Here is a tiny trained network, its code and every weight. The questions are about switching its units off for an input and a target symbol, where a switched-off unit gives its printed mean instead of its output.

import numpy as np


def w(rows, s, z=0):
    codes = np.array(rows[::2]) - 128.0
    scale = np.full(codes.shape[1], s)
    scale[-1] = z or s
    return codes * scale


def f(y):
    return y / 2 * (1 + np.tanh(0.7978845608 * (y + 0.044715 * y**3)))


def softmax(a):
    e = np.exp(a - a.max(-1, keepdims=True))
    return e / e.sum(-1, keepdims=True)


def log_softmax(a):
    a = a - a.max(-1, keepdims=True)
    return a - np.log(np.exp(a).sum(-1, keepdims=True))


def net(x, mask):
    ids = ['ΓΔΛΣΦΩζηθμξπτψ'.index(c) for c in x.split()]
    T = len(ids)
    res = E[ids] + P[:T]
    u = 0
    for l in range(3):
        q, k, v = (res @ M[l].T for M in (Q, K, V))
        z = softmax(np.where(np.tri(T) > 0, q @ k.T / 2**0.5, -1e9)) @ v
        res = res + np.where(mask[u], z, O[l][:, -1]) @ O[l][:, :-1]
        u += 1
        y = f(res @ A[l][:, :-1].T + A[l][:, -1])
        res = res + np.where(mask[u : u + 8], y, B[l][:, -1]) @ B[l][:, :-1]
        u += 8
    return log_softmax(res[-1] @ U[:, :-1].T + U[:, -1])


Q, K, V, O, A, B = {}, {}, {}, {}, {}, {}
E = w([
[108,132,176],'Γ',
[2,139,101],'Δ',
[171,78,178],'Λ',
[177,125,124],'Σ',
[124,152,198],'Φ',
[146,160,139],'Ω',
[160,104,58],'ζ',
[108,136,158],'η',
[112,143,138],'θ',
[122,55,87],'μ',
[119,153,113],'ξ',
[148,13,158],'π',
[117,158,109],'τ',
[144,37,72],'ψ',
],0.023)
P = w([
[132,2,82],'0',
[106,106,196],'1',
[130,119,163],'2',
[145,126,138],'3',
[158,134,120],'4',
[166,143,108],'5',
[172,153,90],'6',
[179,147,82],'7',
[182,159,73],'8',
],0.0084)
Q[0] = w([
[182,6,108],'L0H0',
[245,147,66],'L0H0',
],0.011)
K[0] = w([
[165,66,166],'L0H0',
[252,160,147],'L0H0',
],0.015)
V[0] = w([
[107,1,143],'L0H0',
[43,52,228],'L0H0',
],0.0056)
O[0] = w([
[174,163,48,255],'L0H0',
[126,253,35,219],'L0H0',
],0.0063,0.0051)
A[0] = w([
[158,184,13,131],'L0N0',
[139,147,204,54],'L0N1',
[49,150,151,51],'L0N2',
[99,181,218,141],'L0N3',
[82,41,103,121],'L0N4',
[188,171,76,1],'L0N5',
[128,250,170,247],'L0N6',
[169,126,154,39],'L0N7',
],0.014,0.0027)
B[0] = w([
[138,18,241,254],'L0N0',
[189,98,186,134],'L0N1',
[107,244,156,157],'L0N2',
[67,113,48,139],'L0N3',
[93,147,207,157],'L0N4',
[78,250,42,193],'L0N5',
[178,36,165,179],'L0N6',
[105,204,200,152],'L0N7',
],0.012,0.0079)
Q[1] = w([
[254,142,217],'L1H0',
[5,112,224],'L1H0',
],0.0063)
K[1] = w([
[58,141,125],'L1H0',
[88,61,8],'L1H0',
],0.011)
V[1] = w([
[28,151,150],'L1H0',
[194,254,244],'L1H0',
],0.0065)
O[1] = w([
[72,102,1,237],'L1H0',
[194,210,13,252],'L1H0',
],0.0052,0.0033)
A[1] = w([
[196,236,77,123],'L1N0',
[147,180,91,183],'L1N1',
[207,121,160,87],'L1N2',
[94,133,204,36],'L1N3',
[86,66,94,59],'L1N4',
[74,186,80,87],'L1N5',
[148,210,105,94],'L1N6',
[129,247,50,3],'L1N7',
],0.013,0.0037)
B[1] = w([
[174,11,115,254],'L1N0',
[193,113,167,184],'L1N1',
[96,179,142,212],'L1N2',
[150,212,32,200],'L1N3',
[220,220,161,156],'L1N4',
[224,113,56,155],'L1N5',
[118,79,155,177],'L1N6',
[20,220,187,201],'L1N7',
],0.011,0.0084)
Q[2] = w([
[251,23,202],'L2H0',
[90,29,170],'L2H0',
],0.017)
K[2] = w([
[1,252,215],'L2H0',
[121,85,132],'L2H0',
],0.02)
V[2] = w([
[2,100,160],'L2H0',
[119,99,239],'L2H0',
],0.0069)
O[2] = w([
[190,189,133,28],'L2H0',
[254,122,57,3],'L2H0',
],0.0055,0.0044)
A[2] = w([
[99,54,135,45],'L2N0',
[170,10,103,77],'L2N1',
[193,95,93,37],'L2N2',
[171,137,107,24],'L2N3',
[92,184,192,48],'L2N4',
[118,159,205,2],'L2N5',
[147,143,46,44],'L2N6',
[147,85,70,217],'L2N7',
],0.013,0.0052)
B[2] = w([
[78,182,194,180],'L2N0',
[128,212,12,255],'L2N1',
[18,75,155,161],'L2N2',
[29,172,85,127],'L2N3',
[182,70,84,141],'L2N4',
[131,2,75,127],'L2N5',
[67,39,154,144],'L2N6',
[226,81,229,170],'L2N7',
],0.014,0.0095)
U = w([
[86,119,138,41],'Γ',
[35,101,62,72],'Δ',
[69,254,169,2],'Λ',
[68,201,175,45],'Σ',
[230,138,216,252],'Φ',
[166,130,12,204],'Ω',
[69,76,157,108],'ζ',
[87,121,141,52],'η',
[83,123,145,63],'θ',
[107,67,95,50],'μ',
[79,114,150,72],'ξ',
[67,109,155,85],'π',
[72,112,155,82],'τ',
[112,60,98,50],'ψ',
],0.0089,0.0061)

Each question gives the input, a string of symbols that net reads in full, and the target symbol t.
The units are the heads (2 rows each of Q, K, V and O) and the neurons (one row each of A and B). Each row of codes is followed by its name. A weight is (code - 128) times the scale printed after its matrix; where a second scale follows, it is the last column's (O, A, B and U).
mask holds one flag per unit, layer by layer, with each layer's heads first. A switched-off unit (its flag False) gives its mean, the last column of its rows in O or B, instead of its output. The means were averaged over made-up inputs and are rounded, as every weight is.
A unit's drop is (log p(t) with every unit on - log p(t) with that unit switched off) / (log p(t) with every unit on - log p(t) with every unit switched off).
The circuit of an input: a set's keep is (log p(t) with only the set's units on - log p(t) with every unit switched off) / (log p(t) with every unit on - log p(t) with every unit switched off). Starting from the 12 units with the biggest drops (on a tie, the unit counted first), units are removed one at a time, each time the one whose removal leaves the highest keep (on an exact tie, the one counted first), for as long as the keep stays at least 0.8.
units of the circuit, in order: the units of the circuit, biggest drop first
k most important neurons: the k neurons with the biggest drops, biggest first
k most important neurons of layer l: the k neurons of layer l with the biggest drops, biggest first
drop when u is switched off: that unit's drop, to one decimal
input ξ Σ Γ ζ Λ Δ Λ Δ, target Ω: 3 most important neurons	[L2N4; L0N5; L1N3]
input Λ Δ Σ Λ ψ π Λ, target Λ: 3 most important neurons	[L1N3; L1N7; L1N0]
input Λ Λ Σ π θ, target Φ: 2 most important neurons	[L1N0; L2N1]
input Λ Λ ζ, target Φ: units of the circuit, in order	[L0N0]
input Γ θ Λ Λ Λ Λ ξ ψ, target Φ: units of the circuit, in order	[L0N0; L1N4]
input μ ξ Λ Ω Σ Λ Ω ζ Λ, target Ω: 2 most important neurons	[L2N1; L1N0]
input Σ Σ τ Ω Γ Σ τ Λ π, target Φ: units of the circuit, in order	[L1N0; L2N1; L0N4; L2N2]
input ξ θ η, target Φ: units of the circuit, in order	[L2N1; L2H0]
input ζ Δ Σ Λ Λ θ ζ, target ζ: 4 most important neurons of layer 0	[L0N0; L0N2; L0N5; L0N4]
input Λ Σ Σ Σ, target Ω: units of the circuit, in order	[L2N1; L1N7]
input Λ θ τ, target Φ: 2 most important neurons of layer 1	[L1N0; L1N1]
input Φ Λ θ Λ ξ, target Φ: 3 most important neurons of layer 1	[L1N0; L1N2; L1N1]
input Δ Σ ζ Λ Λ Σ τ π Λ, target Λ: 2 most important neurons	[L1N7; L1N3]
input Σ Ω Δ Λ ζ, target ζ: 2 most important neurons	[L0N0; L1N0]
input Σ θ τ Λ Σ Λ Λ μ, target Φ: 2 most important neurons of layer 1	[L1N0; L1N3]
input Σ Λ Σ, target Ω: units of the circuit, in order	[L0N5; L2H0; L1N0]
input Λ π η Σ Ω, target Φ: units of the circuit, in order	[L2N1]
input Λ ψ Λ τ, target Φ: units of the circuit, in order	[L2H0; L2N1]
input Δ Δ Σ Λ Φ Δ Δ, target Ω: 2 most important neurons of layer 0	[L0N2; L0N0]
input ξ π Λ Λ ζ, target Φ: most important neuron of layer 1	[L1N0]
input Φ ζ Δ Ω, target Ω: 2 most important neurons	[L0N6; L1N3]
input μ ζ Λ Σ η ξ Ω, target Φ: 3 most important neurons	[L1N0; L2N1; L1N2]
input Λ Λ ξ θ, target Φ: 2 most important neurons of layer 1	[L1N0; L1N7]
input Λ ψ Φ ξ, target Φ: drop when L0N3 is switched off	0.2
input Λ Σ τ Λ Γ, target Φ: drop when L2H0 is switched off	0.5
input ζ Σ Δ Ω, target Ω: drop when L0N0 is switched off	2.8
